B:
0: [ -69  439   42   18   99  222 -258  208  154    1   37 -349 -271 -570
  132  -23 -100  104 -215  -82  152   71]
1: [  18  -38  -21  163   44  -62 -408   57 -490 -195 -226 -202   75 -231
   10 -316 -189 -209   18 -169    6  256]
2: [ -26  415   23  228  109  128 -324  147   -6  -88 -133 -202  -86 -516
    4  -48  -27   61 -188 -197  253  186]
3: [-173   15  100 -203 -159  124  192 -110  185   10   14 -138 -154 -214
  185   34 -211   -1  115  256 -516 -154]
4: [ 112  253 -117 -158  245  100 -240   93 -137  -54 -150 -214   13 -292
   47 -101   86 -172  -62 -208  125   87]
5: [-136 -162  207  152 -211   58  429 -105  306  100   34  130   37  174
  -76    4    0  146  255  262 -291  -68]
6: [ -49 -615  109 -542  224  313  483 -107  300  244  323  -74 -597  159
  -31 -173   66  -30  174  449 -168 -270]
7: [  25  -79   56  -40  -82  -80 -396  303 -217 -376 -197  259  232  -74
 -161 -143   24 -271  -20  -32  386  160]
8: [  14   33  -14   16  387  185 -119  186 -219   42 -223 -103 -207 -459
   -5 -244   -3 -102   -1  -63  291  231]
9: [  81   83 -144   -3   28  -56   90 -275   15   58  304  -31  171  534
 -276   51  418   90  -30 -255  232  -42]
10: [ 112   27 -110 -109  130   20 -543 -145 -236 -353  -37 -221 -137 -205
 -138 -148   65 -228 -248 -241  136    4]
11: [  14  507 -137  153   12  -35 -187 -157 -112  -77 -116 -197  230 -178
    4   78  100   22  -92 -333  -37   94]
12: [  21 -134  -11   45  406  155  -83  104 -321   14 -260  -30 -203 -382
  -75 -291   10 -140   48  -41  293  251]
13: [ 132  -34  -69   -7   54   22   93 -245  152  111  353 -191   15  514
 -238  -60  365  106   -8 -199  113 -101]
14: [ -44 -292   81  -43   29   58  -75   57 -129  -89   35   14 -145   -9
 -106 -219  -37  -96   45  104  142   67]
15: [  -7  -76  -51 -225  -30  -30 -176    3 -203 -163   46  -40   40   64
  -29 -102    9 -185   -1  -21   43    7]
16: [-111  101 -110  329  -64 -203 -275 -170 -546 -324 -183  323  349   14
 -309   11  130  -56  -79 -254  417  293]
17: [ -43  -35  -34  428   25 -161 -309  -21 -468 -287  -97  368  254  112
 -456  -94  237   -8 -110 -265  738  348]
18: [-163   57   77 -296 -157  113  206   -2  256  -21   48   52  -64 -111
  103  131  -55  -13   80  260 -254 -165]
19: [ -19   68  -77 -450  128  144  -28  -10  -13  -12    6 -229 -175 -233
  175  -40  -53 -183    5   62 -209 -107]
20: [  25 -397   77 -413 -143   60  216 -149  309  -63  273   68  -79  441
 -131  -23  157 -117  129  259 -219 -311]
21: [  97  140 -182 -178  235   62 -132 -207 -105  -49   86 -172  -56   21
 -128  -17  269  -83 -128 -251  153  -23]
22: [ -18 -141   84 -793   -2  260 -135  262  270 -128   95 -233 -409 -350
  283  -90 -211 -315  -15  355 -294 -285]
23: [ -51 -354   48 -544  -97   70  191  -96  131  -91   91   74  -94  158
   33  -30   -2 -232  174  326 -352 -258]
24: [ -97  261   11  -37   -6   92 -183  119  -59  -61  -78 -201  -65 -394
  149  -43 -162  -36  -56  -23  -46   81]
25: [-164  -34   25   63  -50   38  -87  -90 -145  -95  120   -7 -156  -92
 -109  -51  -41   62  -89   32  168   73]
26: [ -21  155   66  185  -47   -5 -328  248  -45 -242  -46  189  129 -108
 -222  -33  124  -11 -146 -120  577  190]
27: [-162  250  -29  431  -90 -130 -285   14 -390 -261 -144  281  261 -154
 -255   27   69   69 -132 -220  537  335]
28: [ -21  293   -3   94  -58  -12 -176  140 -144  -51 -178 -183  208 -231
  131  -98 -119  -82   66 -128  -99  156]
29: [ -45 -103 -128   65  350    3  130   63 -503   69 -169  318  123   19
 -224 -138  240  -78  126 -112  599  334]
30: [ -63  -50  -79 -295  -65  -19 -225 -110 -204 -214  127  -66  -62   19
  -33  -37   -6 -166  -97  -14    7  -65]
31: [ -55 -218   -7 -213   43   33 -128    6 -232 -142   15   -2 -115  -50
  -44 -161  -52 -183   12   77   66   30]
32: [  41 -101  200  230  214  141  294  557  -24  333 -315   29  154 -127
   91 -378  -62  -28  433  107  169  351]
33: [  30 -200   97  -74  151  154  -33  254   89   57  178  -22 -222   41
 -143 -220  111   -5   -9   75  444   73]
34: [ -88   39  -70  213  -41 -132 -131 -102 -337 -223  -65  332  267  122
 -316   29  214  -25  -53 -161  464  200]
35: [ -66  -98  217  204   35  105  -62  443 -116   22 -287  -13   -8 -366
   93 -324 -258  -78  207  143   89  284]
36: [ -56 -201    5 -332 -110   56  452 -319  212  137  158  -90  -32  317
   59   27   47  -36  264  226 -597 -277]
37: [ -65  387 -117  355 -189 -275 -561   46 -579 -489 -349  286  587 -157
 -198   38   50 -166 -128 -368  413  353]
38: [  49  -28  -98  -50  -28 -140 -521   21 -419 -436  -80  131  204   36
 -233 -113  111 -272 -153 -222  392  136]
39: [ -48  -25 -201 -123  513  177  279 -250 -284  243   31  -27 -267 -108
 -139  -68  269   40    4 -108  307  121]
40: [  67   29  -41  -32  314  155 -242   71 -142  -67  -75 -165 -225 -309
  -85 -190   81 -101 -115 -137  304  123]
41: [-140  102    2 -420 -116   85  397  -31  210   92   12   72   92   10
  177  171    9  -59  216  254 -383 -182]
42: [-233  343 -126   31  -85  -40   77 -216 -207   16   69   -8   97 -103
   24  171    6  123  -49  -89   -2   80]
43: [ -51  174 -238  133 -256 -252  -18 -651  -31 -211  589  270  309  876
 -607  365  651  254 -307 -381  527 -131]
44: [  55 -157  -71 -422  147  160  369 -256  230  250  308 -261 -214  314
   18  -44  189   -2  132   84 -290 -253]
45: [   9 -512  100  -28  147   92   29   24 -116    8  119   36 -243  166
 -217 -318   61  -71   88  130  258   70]
46: [-207  -29   38 -480 -548  -27 -635 -332  178 -745  349  -54 -320 -161
  -79  241 -186 -171 -471  187 -256 -441]
47: [-218  -21   89  -58 -118  131  488 -254  253  202  130  -47 -152   12
   76   93  -59  179  177  268 -427 -141]
48: [ -77  -42  -50 -341  120  131  -65  -34 -168  -14  -28 -275 -255 -323
  185 -137 -178 -170   19   89 -247  -30]
49: [ -62 -425   58 -554   -8  130  158 -100   19  -49    2 -119 -272  -62
  167 -163 -189 -279  211  372 -555 -232]
50: [-142    2 -104 -131  -11  -28   12 -187 -317  -71    1   -7   14  -46
    1  -12  -34  -84   30    6  -69   45]
51: [-105 -122   46 -115  129  181    6  -36  -15   54  132 -197 -386 -226
   15 -145  -82   24  -34  112    8   -6]
52: [  61  262  123  199  -77   11 -389  488   82 -212 -109  101  229 -150
 -122  -94   91  -46  -90 -141  554  214]
53: [ -16 -250  104 -610 -162  118 -132  122  252 -275   94    1 -200  -68
   71  -32  -87 -292    0  328 -220 -286]
54: [-152 -205   65  109  -47   16 -101 -100 -222 -133   45   21 -169  -92
 -124 -140  -98    2  -34   74   91   95]
55: [-262  -26   66 -445   78  273  386   40  143  185    2  -74 -379 -429
  286   31 -217  -13  154  417 -355 -116]
56: [-116  254  -52  -49 -414 -109 -541 -294   67 -458  428 -124  -36  125
 -202  205   64   69 -442 -170  128 -181]
57: [ 141  -88   34   12  397  215 -108  195    8   81  -12 -146 -271 -175
 -148 -284  175  -41  -49  -91  444  148]
58: [  35   50    5   95  248  148 -279   55  -97  -93  -58 -141 -241 -344
 -124 -175   57  -30 -159 -130  346  148]
59: [  33   79 -258 -108  322   -7  164 -357 -408   92 -136  -66  115   41
  -66  -45  219 -119  110 -230  -58   94]
60: [  -6 -626  218 -563  358  317  611  567   95  328 -308  211 -203 -190
  231 -385 -135 -329  597  613 -150   42]
61: [  13 -425  165 -577  -53  163    3  269  207 -166  -29   46 -201  -90
   88 -187 -132 -335  167  413 -223 -196]
62: [ -92 -194   -2 -400 -116   30  297 -190   77  -38   32   98   36  166
   36   58   20 -142  204  253 -394 -208]
63: [-264  -31  144 -218 -184  146   93   30  174 -120    5   88 -237 -350
  104   78 -219  -10    9  361 -211 -117]
64: [-129 -108  218 -230 -170  183   71  217  398  -75   87   36 -227 -182
   59  -15 -125  -10   39  348  -96 -145]
65: [ -53   39  161  283  -41   -1 -350  451 -164 -277 -265  293  171 -295
 -169 -163  -29  -90  -27  -18  582  324]
66: [-131  239   43  368 -153  -84 -340   88 -188 -309 -107  243  197 -187
 -242   35   52   52 -174 -154  499  247]
67: [-100 -147   -1  -58  117   86  -16  -25 -165    0  135    9 -212  -30
 -119 -119   41    4  -37   37  276   77]
68: [  76 -119   83   90  -34  -29 -425  176 -248 -288 -244 -114   78 -193
  -32 -313 -147 -260   33  -69   -9  160]
69: [-131  290 -356  355  -64 -356  -84 -655 -701 -261  -19  380  573  413
 -466  243  436   65 -130 -500  406  230]
70: [ -44  -53   13  231  139   91  116 -220  -70  137   71 -183 -184   -7
 -116 -151   60  139   34  -65   10   89]
71: [ -42 -340  202 -358 -119  128   51  189  219 -151  -53   84 -127  -75
   55 -134 -135 -227  170  377 -239 -147]

[ -94 -152  233  428  134  -54 -211  411 -100 -116  -92 -306  -78   28
  420 -490 -465   20 -184  241    4  -69   99  106 -161  -76 -446 -237
 -291   58 -387   39] => 63
[ 122  176 -115 -140 -198  -42  123  236    1   27 -109  -56  154 -204
 -105  135 -373 -181 -153   20  308   58 -159 -162  284  -46 -128  -89
   87  127  118  237] => 35
[-354 -346  149  209  321  -75 -416  198    7 -395  118 -231   70  -80
  162 -345    7 -167 -129  427 -156   97   13  251 -114 -261 -368  294
   57  158 -275  276] => 40
[-302 -296  -16  199  230  -81 -211   84 -146  -97  140 -166   -1   56
  171  -78   -4  -84  159  190   -6  -21  -28  133 -164 -159 -128  151
  233  167  -95  -30] => 15
[-113 -150  125  189  102  141 -146  223   23 -258   75  285  260 -188
   58  131  -55 -243 -372  333  222  190  213  113  -19  -68 -122  273
   26  -50 -177  648] => 71
[-153 -278   40   58  235  -95 -340  272   29 -320   57 -300   32  -74
  141 -325  -61 -105 -121  341 -152   92  -86  138  -93 -114 -390  106
   75  152 -145  152] => 58
[-608 -154  -58  757  604 -186 -448  -60  144 -259   45 -188  181   -7
 -111 -374  212 -415  155  300 -343  327   41  370    4 -536 -319  585
  218  124 -283  658] => 9
[ -69  121  -90 -236  208    1  181 -277   27  111  306  -19  185  275
 -171  186  360   38   44 -175 -320   34 -157  -45    8 -179  380  266
  287 -262  370   20] => 43
[ -30  139  -25  298  146    3  -84  200  197  -77 -105   15  223 -144
  -76 -112 -138 -327 -268  179  -17  272   33   81  110 -203 -189  129
  -69  -14 -104  640] => 70
[ -76   79 -228 -212   81  -66  129 -110 -168   25  174    0  138  147
 -127  263   68  -27  119 -194   45   74 -234 -124  136  -30  121   52
  475  -23  312  -22] => 21
[ 123  174  -70 -316 -220   25  386   12 -262  364  109  -38   -4  189
  130  316 -251  127   72 -276  247 -241 -178 -217    1   30  328 -302
  119  -20  279 -432] => 50
[-128   34  270  404   91  142  -17  218  -56  -48   -8  183  148    1
  263  -64 -285 -154 -389  171  177   64  264  131  -96 -154  -72   -4
 -271 -127 -316  441] => 16
[ 185  129  -48 -207 -159  -69  202  213 -157  216  -36 -290  -62  107
  175  -47 -400  124   -1 -156  102 -175 -226 -193   29   52  -34 -413
  -17   49  153 -377] => 27
[  79  331   26 -203 -229  -60  475 -101 -236  422   97 -230   -4  240
   40  153 -355  246  135 -388  128 -356 -199 -288  197 -116  300 -225
    0 -131  282 -445] => 42
[  -7 -194  221   29   68   92 -140  302   63 -107   66  -72   59  -82
  251 -146 -113  -86 -318  367  -25  -34   98  131 -233  -97  -90   54
 -225    6 -178  166] => 54
[ 113  -24 -288   46  -90 -147  204   23  -92  366   33 -230   13   31
 -122  231 -140   93  455 -146  136 -186 -151 -260   94   58  103   18
  340   44  343 -226] => 11
[ -95  256   -2 -674 -362  113  313  -31 -113  137  137  157  199 -159
  -71  536 -155 -326 -256    8  439  -68 -270  -42  180 -343  424   42
  114  265  214  -40] => 60
[  19  109  -63 -404   29  105    3  113   76 -197  108  195  262  -94
  -78  220   77 -310 -444  129   59  285 -157   44   55 -107   62   69
  159   26  129  389] => 45
[-230 -118  125  365  216  -95 -346  360  -18 -391  -93 -206   79 -136
  178 -425 -350 -207 -273  314   41  190   12  153   77 -174 -602   11
  -67  156 -366  436] => 65
[ -72  196  133  123  107    3   10  148  -76 -168   -3  -19  151   72
  104 -175 -285  -60 -364  -18   24  141  -12   -6  162 -122 -218 -111
  -81 -129 -119  336] => 25
[-509 -115  198  825  268 -102 -204   71  -82   21  -15 -222   27   27
  193 -335 -257 -181  147  221    8  -72  192  251  -55 -468 -216  269
 -148  116 -425  267] => 41
[-377 -148   54  557  393 -337 -414  189  -78 -410  -60 -632  -18   32
   80 -739 -336   32  124  154 -253   75 -120   79  250 -251 -797  118
  103  123 -297  216] => 0
[  61   56  -80 -140  -40  -22  110  167 -127  182   13 -145  -23  106
  181   38 -219  -35  -13  -60   79  -56 -174  -52 -110  -24   54 -284
   60  100  100 -246] => 34
[  74 -173 -318 -279   64    4    0   62   21  108  150   40  106  -20
  -79  347  236 -182  135   91   17  107 -178  -26 -173   48  197  106
  431  128  327  -24] => 20
[ 164   79 -116 -151  129  -27  166  -43 -201 -144  201   88  195  253
 -105  168   -3  305  -79 -311  -21  102  -87 -306  239  300  -68  -39
  433 -416  348  144] => 56
[-315 -266   49 -145  265  -81 -360   77  147 -433  185 -225  178 -167
  -88 -190  205 -258 -158  437 -231  163 -151  215   29 -346 -237  480
  189  187  -58  357] => 57
[-386   20  392  494  153  -64 -142  188 -139 -114  -24 -308  -17   69
  355 -499 -469  -51 -203  179    9 -126  101  194    1 -416 -316  -32
 -371   63 -478  113] => 55
[-260   -5 -297  153  257 -157  -98  -67    0   46   66 -153  107   57
 -149   28  129 -275  274    1 -109  178 -214   87   35 -259  -17  198
  409  187  138  130] => 44
[-115  168   43  -85    3  -25   14  127 -110 -189   11  -33  151  -25
   24  -32 -281 -149 -284   -1  157  128 -142  -24  235 -167 -187  -66
   77   48  -40  250] => 8
[ 170  -13 -192 -105 -142   43  153  184 -112  124   19  155  134  -86
  -20  384 -183  -77   -9  -22  375   27  -41 -181   48  164   61  -81
  269   31  207  107] => 1
[ 146  211 -116 -905 -157  103  280  -54  -13   47  236   96  188   46
 -109  430  146 -122 -299 -100   25   59 -370 -116   66  -75  417  -47
  252    5  452 -118] => 6
[-354 -165 -120  410  359 -280 -408  150  -18 -419  -42 -382  100 -100
  -99 -416 -156 -176  123  206 -114  234 -150   86  260 -214 -658  260
  328  204 -158  419] => 52
[-313  -73  214  240  265  -45 -251   98   16 -445  104  -74  225  -68
   -8 -268  -85 -129 -317  258  -87  174   63  127  198 -269 -370  348
   17  -72 -234  592] => 26
